Here is a tiny trained network, its code and every weight. The questions are about switching its units off for an input and a target symbol, where a switched-off unit gives its printed mean instead of its output.

import numpy as np


def w(rows, s, z=0):
    codes = np.array(rows[::2]) - 128.0
    scale = np.full(codes.shape[1], s)
    scale[-1] = z or s
    return codes * scale


def softmax(a):
    e = np.exp(a - a.max(-1, keepdims=True))
    return e / e.sum(-1, keepdims=True)


def log_softmax(a):
    a = a - a.max(-1, keepdims=True)
    return a - np.log(np.exp(a).sum(-1, keepdims=True))


def net(x, mask):
    ids = ['αβγδεηθλτ'.index(c) for c in x.split()]
    T = len(ids)
    res = E[ids] + P[:T]
    u = 0
    for l in range(2):
        r = res
        for j in range(3):
            rows = slice(2 * j, 2 * j + 2)
            q, k, v = (r @ M[l][rows].T for M in (Q, K, V))
            z = softmax(np.where(np.tri(T) > 0, q @ k.T / 2**0.5, -1e9)) @ v
            o = O[l][rows]
            res = res + np.where(mask[u + j], z, o[:, -1]) @ o[:, :-1]
        u += 3
    return log_softmax(res[-1] @ U[:, :-1].T + U[:, -1])


Q, K, V, O = {}, {}, {}, {}
E = w([
[81,139,135,205],'α',
[111,140,85,178],'β',
[132,142,59,146],'γ',
[72,208,152,146],'δ',
[109,99,128,139],'ε',
[77,5,204,107],'η',
[136,122,144,246],'θ',
[4,115,185,74],'λ',
[194,25,60,87],'τ',
],0.011)
P = w([
[229,111,71,168],'0',
[97,188,144,71],'1',
[70,72,148,119],'2',
[157,140,152,76],'3',
[52,111,129,205],'4',
[146,160,92,111],'5',
[76,87,118,156],'6',
[129,172,112,74],'7',
[14,147,157,228],'8',
[154,113,97,77],'9',
[9,146,174,240],'10',
[135,122,159,115],'11',
[32,43,166,183],'12',
[135,95,147,89],'13',
],0.011)
Q[0] = w([
[29,122,178,204],'0.h1',
[125,175,172,133],'0.h1',
[53,80,254,94],'0.h2',
[72,215,171,80],'0.h2',
[70,52,139,62],'0.h3',
[58,194,90,81],'0.h3',
],0.0092)
K[0] = w([
[214,107,78,177],'0.h1',
[8,200,126,148],'0.h1',
[167,83,104,173],'0.h2',
[174,195,146,88],'0.h2',
[170,94,126,156],'0.h3',
[72,170,119,167],'0.h3',
],0.011)
V[0] = w([
[78,125,175,160],'0.h1',
[72,146,51,123],'0.h1',
[127,100,127,132],'0.h2',
[193,146,116,134],'0.h2',
[152,49,144,78],'0.h3',
[8,125,52,105],'0.h3',
],0.014)
O[0] = w([
[219,132,226,219,56],'0.h1',
[76,79,86,39,51],'0.h1',
[18,94,163,178,252],'0.h2',
[254,157,47,207,99],'0.h2',
[71,226,154,72,139],'0.h3',
[127,93,187,53,146],'0.h3',
],0.0079,0.0015)
Q[1] = w([
[117,161,130,117],'1.h1',
[227,102,151,106],'1.h1',
[204,168,114,97],'1.h2',
[145,136,18,144],'1.h2',
[159,248,179,112],'1.h3',
[85,157,188,109],'1.h3',
],0.011)
K[1] = w([
[2,181,36,84],'1.h1',
[170,59,248,36],'1.h1',
[122,15,126,152],'1.h2',
[98,119,95,87],'1.h2',
[134,198,25,148],'1.h3',
[50,183,219,108],'1.h3',
],0.0082)
V[1] = w([
[156,152,79,224],'1.h1',
[214,111,41,121],'1.h1',
[141,82,144,84],'1.h2',
[32,123,146,98],'1.h2',
[151,148,106,166],'1.h3',
[128,242,97,254],'1.h3',
],0.0077)
O[1] = w([
[251,86,93,109,250],'1.h1',
[143,149,68,175,206],'1.h1',
[239,115,191,55,99],'1.h2',
[133,76,108,52,102],'1.h2',
[34,134,77,60,136],'1.h3',
[70,2,203,122,165],'1.h3',
],0.0084,0.014)
U = w([
[212,77,167,118,124],'α',
[128,101,80,147,131],'β',
[141,110,89,150,103],'γ',
[137,130,112,182,73],'δ',
[114,93,107,169,61],'ε',
[65,19,138,138,185],'η',
[254,48,145,162,47],'θ',
[116,136,150,157,253],'λ',
[39,113,43,164,69],'τ',
],0.0071,0.0039)

Each question gives the input, a string of symbols that net reads in full, and the target symbol t.
The units are the heads (2 rows each of Q, K, V and O). Each row of codes is followed by its name. A weight is (code - 128) times the scale printed after its matrix; where a second scale follows, it is the last column's (O and U).
mask holds one flag per head, layer by layer. A switched-off head (its flag False) gives its mean, the last column of its rows in O, instead of its output. The means were averaged over made-up inputs and are rounded, as every weight is.
A unit's drop is (log p(t) with every unit on - log p(t) with that unit switched off) / (log p(t) with every unit on - log p(t) with every unit switched off).
The circuit of an input: a set's keep is (log p(t) with only the set's units on - log p(t) with every unit switched off) / (log p(t) with every unit on - log p(t) with every unit switched off). Starting from all 6 units, units are removed one at a time, each time the one whose removal leaves the highest keep (on an exact tie, the one counted first), for as long as the keep stays at least 0.8.
units of the circuit, in order: the units of the circuit, biggest drop first
most important unit: the unit with the biggest drop
which heads matter: for each layer, one digit per head in row order, 1 if its drop is at least 0.15 and else 0, layers parted by /
input η λ θ θ θ θ η β θ η λ α, target η: most important unit	1.h1
input θ η θ δ η ε θ δ η θ θ γ τ τ, target η: which heads matter	111 / 100
input τ τ τ, target τ: units of the circuit, in order	(0.h1 1.h1)
input η θ γ θ θ η γ ε, target η: units of the circuit, in order	(1.h1 0.h3 0.h1 1.h3)
input θ θ θ γ θ γ, target η: which heads matter	011 / 001
input θ θ θ β λ λ τ η τ, target θ: which heads matter	011 / 100
input τ β δ θ η τ η η θ γ τ, target τ: which heads matter	100 / 100
input θ η α ε β θ θ η θ ε γ, target θ: units of the circuit, in order	(0.h3 1.h1 0.h2)
input θ λ θ η η η θ θ τ β δ ε γ, target θ: units of the circuit, in order	(1.h1 0.h3 0.h2)
input λ η α θ η λ θ β, target λ: units of the circuit, in order	(1.h1 1.h3 0.h2)
input τ η θ θ θ θ β θ ε θ θ, target τ: which heads matter	111 / 100
input τ β η, target τ: which heads matter	101 / 000
input θ ε λ η δ, target θ: units of the circuit, in order	(1.h1 0.h3 0.h2)
input η η θ η η η θ λ α, target η: units of the circuit, in order	(1.h1 0.h2)
input λ θ η θ θ θ θ λ θ α β δ, target η: which heads matter	100 / 100
input θ λ τ τ, target η: which heads matter	101 / 101
input θ η η ε θ η η β θ β θ θ δ, target θ: units of the circuit, in order	(0.h3 1.h1 0.h2)
input η λ β λ η τ θ η β, target η: which heads matter	111 / 110
input τ η δ, target τ: most important unit	0.h1
input τ δ ε, target τ: which heads matter	100 / 000
input τ ε α γ λ τ β θ η η θ, target τ: units of the circuit, in order	(0.h1)
input τ η α, target τ: units of the circuit, in order	(0.h1 1.h1)
input τ γ ε, target τ: units of the circuit, in order	(0.h1 1.h1)
input λ η ε τ η, target λ: which heads matter	001 / 101
